Below are the code and all the weights of a small trained network. Each question names an input and a class and asks about switching units off, where a switched-off unit gives its printed mean instead of its output.

import numpy as np


def w(rows, s, z=0):
    codes = np.array(rows[::2]) - 128.0
    scale = np.full(codes.shape[1], s)
    scale[-1] = z or s
    return codes * scale


def norm(h):
    return h / np.sqrt((h * h).mean(-1, keepdims=True) + 1e-5)


def f(y):
    return np.maximum(y, 0)


def log_softmax(a):
    a = a - a.max(-1, keepdims=True)
    return a - np.log(np.exp(a).sum(-1, keepdims=True))


def net(x, mask):
    res = np.array(x, float).reshape(1, 7) / 4 @ E
    u = 0
    for l in range(3):
        y = f(norm(res) @ A[l][:, :-1].T + A[l][:, -1])
        res = res + np.where(mask[u : u + 8], y, B[l][:, -1]) @ B[l][:, :-1]
        u += 8
    return log_softmax(norm(res)[-1] @ U[:, :-1].T + U[:, -1])


A, B = {}, {}
E = w([
[27,30,147,149,132,160,102],'x0',
[119,76,77,140,190,166,88],'x1',
[190,128,97,175,56,166,154],'x2',
[75,113,137,113,154,240,149],'x3',
[43,167,80,180,94,84,190],'x4',
[105,119,1,64,115,126,114],'x5',
[130,39,109,50,163,111,222],'x6',
],0.0044)
A[0] = w([
[60,124,47,142,111,165,135,77],'0.n1',
[146,119,77,66,188,79,118,30],'0.n2',
[213,86,92,28,199,112,79,126],'0.n3',
[108,210,166,2,122,18,61,178],'0.n4',
[100,142,48,90,88,132,185,4],'0.n5',
[166,119,82,96,5,54,162,108],'0.n6',
[246,215,200,197,138,104,138,120],'0.n7',
[128,50,100,195,162,64,172,93],'0.n8',
],0.0059,0.003)
B[0] = w([
[182,181,92,139,142,81,151,183],'0.n1',
[196,166,148,139,153,188,94,164],'0.n2',
[208,72,113,129,174,189,109,230],'0.n3',
[181,111,28,214,246,111,194,239],'0.n4',
[198,156,169,86,98,121,39,157],'0.n5',
[113,140,166,124,61,14,120,212],'0.n6',
[178,133,183,234,2,28,119,253],'0.n7',
[73,149,73,153,206,22,158,175],'0.n8',
],0.0063,0.0046)
A[1] = w([
[91,82,145,254,116,90,98,198],'1.n1',
[122,146,64,167,84,168,90,97],'1.n2',
[139,35,164,103,97,91,123,108],'1.n3',
[110,145,173,179,156,163,52,74],'1.n4',
[88,149,69,100,72,150,116,3],'1.n5',
[102,156,175,67,154,74,172,156],'1.n6',
[83,148,163,171,92,170,98,152],'1.n7',
[73,193,93,124,115,189,79,56],'1.n8',
],0.0079,0.0037)
B[1] = w([
[197,122,117,2,155,80,145,254],'1.n1',
[73,107,249,82,176,188,184,156],'1.n2',
[69,64,163,132,185,221,253,159],'1.n3',
[104,181,136,38,98,88,44,156],'1.n4',
[163,203,160,95,75,149,180,134],'1.n5',
[107,47,131,73,113,208,61,155],'1.n6',
[144,188,127,88,164,87,44,161],'1.n7',
[101,206,252,197,224,83,188,145],'1.n8',
],0.006,0.0077)
A[2] = w([
[91,70,169,142,131,176,146,2],'2.n1',
[149,84,82,154,102,172,93,15],'2.n2',
[178,189,108,130,2,102,116,114],'2.n3',
[61,144,83,158,134,75,173,174],'2.n4',
[178,139,127,171,75,87,63,117],'2.n5',
[100,81,193,86,102,142,140,98],'2.n6',
[191,144,152,182,63,121,110,186],'2.n7',
[192,145,188,176,103,116,145,148],'2.n8',
],0.009,0.0031)
B[2] = w([
[141,130,142,78,35,100,176,152],'2.n1',
[181,150,95,118,215,145,38,140],'2.n2',
[215,183,204,38,69,33,123,255],'2.n3',
[119,140,53,246,125,120,169,198],'2.n4',
[111,194,147,148,1,127,123,233],'2.n5',
[72,80,149,85,61,184,181,170],'2.n6',
[94,153,82,174,37,188,68,242],'2.n7',
[84,107,89,177,50,138,76,243],'2.n8',
],0.008,0.0056)
U = w([
[42,216,221,191,152,173,187,101],'0',
[32,68,63,176,159,163,140,3],'1',
[206,214,132,131,10,36,70,213],'2',
[113,118,39,200,177,29,209,167],'3',
[58,22,195,20,94,188,221,116],'4',
[226,45,96,70,250,214,79,207],'5',
[47,170,243,58,196,136,26,50],'6',
[179,79,96,212,62,225,70,17],'7',
],0.012,0.0063)

Each question gives the input, the list of numbers given to net, and the class t.
The units are the neurons (one row each of A and B). Each row of codes is followed by its name. A weight is (code - 128) times the scale printed after its matrix; where a second scale follows, it is the last column's (A, B and U).
mask holds one flag per neuron, layer by layer. A switched-off neuron (its flag False) gives its mean, the last column of its row in B, instead of its output. The means were averaged over made-up inputs and are rounded, as every weight is.
A unit's drop is (log p(t) with every unit on - log p(t) with that unit switched off) / (log p(t) with every unit on - log p(t) with every unit switched off).
top k neurons: the k neurons with the biggest drops, biggest first
top k neurons in layer l: the k neurons of layer l with the biggest drops, biggest first
drop when u is switched off: that unit's drop, to one decimal
input [3,0,3,2,-6,-1,7], class 4: top 3 neurons -> 0.n4, 1.n3, 2.n1
input [-7,-5,-6,2,4,0,5], class 3: top neuron -> 0.n4
input [4,5,4,1,3,3,0], class 3: top 2 neurons -> 0.n1, 0.n8
input [4,-1,1,0,5,-7,5], class 4: top 2 neurons -> 0.n4, 1.n6
input [2,-4,5,0,-6,5,7], class 4: top 4 neurons -> 1.n3, 0.n4, 0.n6, 2.n6
input [5,-1,2,1,3,2,7], class 4: top 4 neurons -> 0.n4, 1.n6, 0.n5, 2.n6
input [-3,4,3,7,7,3,5], class 3: top 3 neurons in layer 0 -> 0.n7, 0.n6, 0.n1
input [8,1,5,-8,-7,5,-7], class 4: top 2 neurons -> 1.n2, 0.n7
input [8,-1,4,0,4,8,2], class 3: top 2 neurons -> 2.n4, 0.n7
input [2,2,-5,4,5,1,-3], class 0: top 2 neurons -> 0.n4, 0.n7
input [5,6,-3,1,1,4,2], class 3: top 3 neurons in layer 2 -> 2.n4, 2.n7, 2.n6
input [-2,6,-2,-4,1,4,-2], class 5: top 2 neurons -> 0.n7, 0.n3
input [6,-2,-1,-8,1,1,8], class 3: top 2 neurons -> 0.n8, 2.n4
input [-6,6,1,2,3,2,8], class 5: top neuron in layer 0 -> 0.n7
input [7,-6,-5,5,5,1,2], class 4: top 2 neurons -> 1.n6, 0.n4
input [7,-6,3,3,1,5,1], class 4: drop when 0.n4 is switched off -> 0.2
input [2,0,-4,-1,6,5,0], class 3: drop when 0.n7 is switched off -> 0.2
input [4,2,7,-3,4,-3,5], class 3: drop when 0.n8 is switched off -> 0.8
